Below is a small trained network, with its code and all its weights. Each question gives an input and a class and asks what happens when units are switched off, that is, made to give their printed mean instead of their output.

import numpy as np


def w(rows, s, z=0):
    codes = np.array(rows[::2]) - 128.0
    scale = np.full(codes.shape[1], s)
    scale[-1] = z or s
    return codes * scale


def norm(h):
    return h / np.sqrt((h * h).mean(-1, keepdims=True) + 1e-5)


def f(y):
    return np.maximum(y, 0)


def log_softmax(a):
    a = a - a.max(-1, keepdims=True)
    return a - np.log(np.exp(a).sum(-1, keepdims=True))


def net(x, mask):
    res = np.array(x, float).reshape(1, 5) / 4 @ E
    u = 0
    for l in range(4):
        y = f(norm(res) @ A[l][:, :-1].T + A[l][:, -1])
        res = res + np.where(mask[u : u + 5], y, B[l][:, -1]) @ B[l][:, :-1]
        u += 5
    return log_softmax(norm(res)[-1] @ U[:, :-1].T + U[:, -1])


A, B = {}, {}
E = w([
[130,131,126],'x0',
[141,254,92],'x1',
[78,151,222],'x2',
[48,110,72],'x3',
[126,127,129],'x4',
],0.005)
A[0] = w([
[2,126,97,40],'L0N0',
[219,133,189,82],'L0N1',
[81,200,190,4],'L0N2',
[136,199,98,102],'L0N3',
[222,146,208,11],'L0N4',
],0.0081,0.0033)
B[0] = w([
[195,101,5,251],'L0N0',
[161,115,75,226],'L0N1',
[140,104,149,222],'L0N2',
[53,121,153,250],'L0N3',
[175,149,78,211],'L0N4',
],0.015,0.0022)
A[1] = w([
[179,106,255,113],'L1N0',
[228,147,190,4],'L1N1',
[71,50,178,157],'L1N2',
[10,120,75,36],'L1N3',
[28,5,110,133],'L1N4',
],0.0075,0.0033)
B[1] = w([
[180,164,247,173],'L1N0',
[254,163,72,155],'L1N1',
[104,60,177,186],'L1N2',
[222,156,70,191],'L1N3',
[51,187,63,254],'L1N4',
],0.006,0.0043)
A[2] = w([
[186,2,166,101],'L2N0',
[195,197,166,158],'L2N1',
[81,204,127,183],'L2N2',
[120,105,71,65],'L2N3',
[117,131,133,7],'L2N4',
],0.0099,0.0018)
B[2] = w([
[2,133,94,215],'L2N0',
[60,146,52,214],'L2N1',
[13,90,106,207],'L2N2',
[194,180,244,253],'L2N3',
[124,118,81,128],'L2N4',
],0.0091,0.0038)
A[3] = w([
[154,170,255,52],'L3N0',
[136,68,141,182],'L3N1',
[50,89,77,250],'L3N2',
[217,186,49,68],'L3N3',
[93,193,144,154],'L3N4',
],0.0086,0.0013)
B[3] = w([
[249,123,212,141],'L3N0',
[2,128,67,145],'L3N1',
[180,122,200,255],'L3N2',
[155,78,215,243],'L3N3',
[198,58,193,170],'L3N4',
],0.0073,0.0063)
U = w([
[174,119,73,65],'0',
[6,129,132,252],'1',
[121,118,206,80],'2',
],0.016,0.0022)

Each question gives the input, the list of numbers given to net, and the class t.
The units are the neurons (one row each of A and B). Each row of codes is followed by its name. A weight is (code - 128) times the scale printed after its matrix; where a second scale follows, it is the last column's (A, B and U).
mask holds one flag per neuron, layer by layer. A switched-off neuron (its flag False) gives its mean, the last column of its row in B, instead of its output. The means were averaged over made-up inputs and are rounded, as every weight is.
A unit's drop is (log p(t) with every unit on - log p(t) with that unit switched off) / (log p(t) with every unit on - log p(t) with every unit switched off).
The circuit of an input: a set's keep is (log p(t) with only the set's units on - log p(t) with every unit switched off) / (log p(t) with every unit on - log p(t) with every unit switched off). Starting from the 12 units with the biggest drops (on a tie, the unit counted first), units are removed one at a time, each time the one whose removal leaves the highest keep (on an exact tie, the one counted first), for as long as the keep stays at least 0.8.
circuit, biggest first: the units of the circuit, biggest drop first
top k neurons: the k neurons with the biggest drops, biggest first
top k neurons in layer l: the k neurons of layer l with the biggest drops, biggest first
drop of u: that unit's drop, to one decimal
input [6,5,-3,4,-1], class 1: top neuron in layer 3 : (L3N3)
input [-6,-4,-8,4,-2], class 2: top 3 neurons : (L2N3 L0N0 L1N4)
input [-1,5,-6,5,1], class 2: top 4 neurons : (L2N3 L1N3 L2N0 L2N1)
input [-1,-4,-4,1,-5], class 1: top 3 neurons : (L0N4 L1N3 L1N2)
input [5,0,-5,-3,-4], class 2: top 3 neurons : (L3N3 L0N0 L1N3)
input [-6,-3,6,-6,-6], class 0: top 3 neurons in layer 0 : (L0N4 L0N1 L0N3)
input [6,-3,-5,2,4], class 2: top 2 neurons : (L0N2 L0N0)
input [3,3,-1,-2,6], class 1: top 2 neurons in layer 3 : (L3N3 L3N0)
input [4,5,-1,3,-7], class 1: top 3 neurons : (L0N3 L2N2 L3N3)
input [1,4,8,4,3], class 2: top 2 neurons : (L0N0 L1N3)
input [1,-4,2,-5,0], class 0: top 2 neurons : (L0N4 L0N1)
input [5,1,-7,-4,-7], class 2: top 2 neurons in layer 1 : (L1N3 L1N1)
input [-6,-4,4,-2,-3], class 1: top 3 neurons : (L2N0 L2N3 L0N3)
input [3,8,3,0,3], class 1: circuit, biggest first : (L2N2)
input [-5,7,-4,0,5], class 1: top 2 neurons : (L2N2 L0N0)
input [-4,-4,-7,4,-3], class 2: top 2 neurons in layer 0 : (L0N0 L0N1)
input [4,3,-5,3,8], class 2: top 3 neurons in layer 2 : (L2N0 L2N1 L2N3)
input [-2,-2,2,-4,-4], class 0: top 2 neurons in layer 0 : (L0N4 L0N3)
input [3,-1,-1,5,3], class 0: drop of L0N0 : 0.8
input [7,7,0,1,8], class 1: top neuron in layer 2 : (L2N2)
